Here is a tiny trained network, its code and every weight. The questions are about switching its units off for an input and a class, where a switched-off unit gives its printed mean instead of its output.

import numpy as np


def w(rows, s, z=0):
    codes = np.array(rows[::2]) - 128.0
    scale = np.full(codes.shape[1], s)
    scale[-1] = z or s
    return codes * scale


def f(y):
    return np.maximum(y, 0)


def log_softmax(a):
    a = a - a.max(-1, keepdims=True)
    return a - np.log(np.exp(a).sum(-1, keepdims=True))


def net(x, mask):
    res = np.array(x, float).reshape(1, 5) / 4 @ E
    y = f(res @ A[0][:, :-1].T + A[0][:, -1])
    res = res + np.where(mask, y, B[0][:, -1]) @ B[0][:, :-1]
    return log_softmax(res[-1] @ U[:, :-1].T + U[:, -1])


A, B = {}, {}
E = w([
[138,112,119,118,136,133,132],'x0',
[171,111,27,152,51,57,147],'x1',
[14,130,101,135,196,3,83],'x2',
[59,63,241,24,38,70,147],'x3',
[91,207,79,47,134,101,250],'x4',
],0.007)
A[0] = w([
[73,104,129,135,169,54,72,109],'N1',
[21,176,119,139,197,60,92,56],'N2',
[88,141,133,76,179,170,182,101],'N3',
[202,174,132,183,153,200,142,55],'N4',
[95,185,107,57,150,91,174,121],'N5',
[158,202,58,168,212,188,96,216],'N6',
[107,105,178,145,179,178,34,146],'N7',
[95,136,80,154,191,71,100,47],'N8',
[161,157,114,134,1,215,140,5],'N9',
[180,155,211,126,144,189,169,79],'N10',
[146,163,60,105,96,59,207,118],'N11',
[104,40,233,75,51,90,119,192],'N12',
[162,42,83,178,57,86,62,113],'N13',
[122,41,152,181,139,101,89,53],'N14',
[48,85,205,34,15,105,137,4],'N15',
[97,131,147,82,196,71,74,39],'N16',
],0.009,0.0039)
B[0] = w([
[213,76,147,75,56,190,119,201],'N1',
[213,50,94,108,60,188,92,217],'N2',
[211,236,198,181,107,187,133,169],'N3',
[172,84,57,153,76,109,161,192],'N4',
[191,190,151,180,108,219,179,204],'N5',
[103,126,40,176,163,78,142,253],'N6',
[173,218,183,201,114,134,203,193],'N7',
[141,51,70,114,31,163,94,188],'N8',
[183,55,108,31,61,177,47,190],'N9',
[197,82,116,77,14,139,25,174],'N10',
[223,178,226,182,77,174,129,221],'N11',
[136,128,48,234,161,102,135,254],'N12',
[205,241,231,183,129,167,156,204],'N13',
[176,160,134,161,106,239,143,170],'N14',
[74,93,1,182,145,124,157,236],'N15',
[221,121,122,70,87,164,84,173],'N16',
],0.0071,0.0096)
U = w([
[151,48,98,53,71,130,86,7],'0',
[102,93,44,158,152,99,156,67],'1',
[141,169,180,147,120,139,157,94],'2',
[133,118,129,126,118,112,142,254],'3',
[139,146,153,125,116,111,131,245],'4',
[101,131,151,105,154,84,130,194],'5',
[5,127,166,57,211,30,49,2],'6',
[65,75,234,38,221,44,80,2],'7',
],0.012,0.0069)

Each question gives the input, the list of numbers given to net, and the class t.
The units are the neurons (one row each of A and B). Each row of codes is followed by its name. A weight is (code - 128) times the scale printed after its matrix; where a second scale follows, it is the last column's (A, B and U).
mask holds one flag per neuron, in row order. A switched-off neuron (its flag False) gives its mean, the last column of its row in B, instead of its output. The means were averaged over made-up inputs and are rounded, as every weight is.
A unit's drop is (log p(t) with every unit on - log p(t) with that unit switched off) / (log p(t) with every unit on - log p(t) with every unit switched off).
The circuit of an input: a set's keep is (log p(t) with only the set's units on - log p(t) with every unit switched off) / (log p(t) with every unit on - log p(t) with every unit switched off). Starting from the 12 units with the biggest drops (on a tie, the unit counted first), units are removed one at a time, each time the one whose removal leaves the highest keep (on an exact tie, the one counted first), for as long as the keep stays at least 0.8.
circuit, biggest first: the units of the circuit, biggest drop first
unit that matters most: the unit with the biggest drop
top k neurons: the k neurons with the biggest drops, biggest first
drop when u is switched off: that unit's drop, to one decimal
input [6,-8,2,-1,-8], class 2: circuit, biggest first	[N7]
input [3,-5,0,5,4], class 1: top 4 neurons	[N15 N12 N11 N13]
input [-2,-4,1,-6,3], class 1: top 3 neurons	[N6 N11 N13]
input [-3,-2,4,-4,3], class 0: circuit, biggest first	[N2 N8]
input [-1,4,6,-4,-3], class 0: circuit, biggest first	[N8 N1]
input [0,2,6,-6,-8], class 2: top 2 neurons	[N13 N7]
input [-7,4,-1,2,7], class 2: circuit, biggest first	[N11 N5]
input [4,7,4,4,-4], class 4: top 2 neurons	[N13 N6]
input [4,1,5,-1,-8], class 2: top 3 neurons	[N13 N7 N14]
input [1,-2,4,6,7], class 2: top 2 neurons	[N5 N3]
input [-6,2,-7,8,-3], class 1: top 2 neurons	[N12 N15]
input [2,-2,7,7,0], class 0: top 3 neurons	[N1 N2 N16]
input [-7,7,7,7,8], class 2: top 2 neurons	[N11 N5]
input [-3,7,2,-3,0], class 4: unit that matters most	N15
input [4,8,5,5,-5], class 4: top 2 neurons	[N13 N6]
input [0,-2,-6,7,-1], class 1: circuit, biggest first	[N12 N15]
input [0,-8,-8,1,-4], class 0: top 2 neurons	[N10 N9]
input [5,-3,-8,-4,-6], class 0: top 3 neurons	[N10 N9 N4]
input [6,6,5,7,4], class 1: top 2 neurons	[N15 N12]
input [-1,5,8,4,3], class 0: unit that matters most	N2
input [7,4,-3,7,8], class 2: drop when N12 is switched off	-0.2
input [-3,7,0,6,-7], class 2: drop when N3 is switched off	-0.1
input [-1,3,-1,-2,-5], class 2: drop when N3 is switched off	-0.1
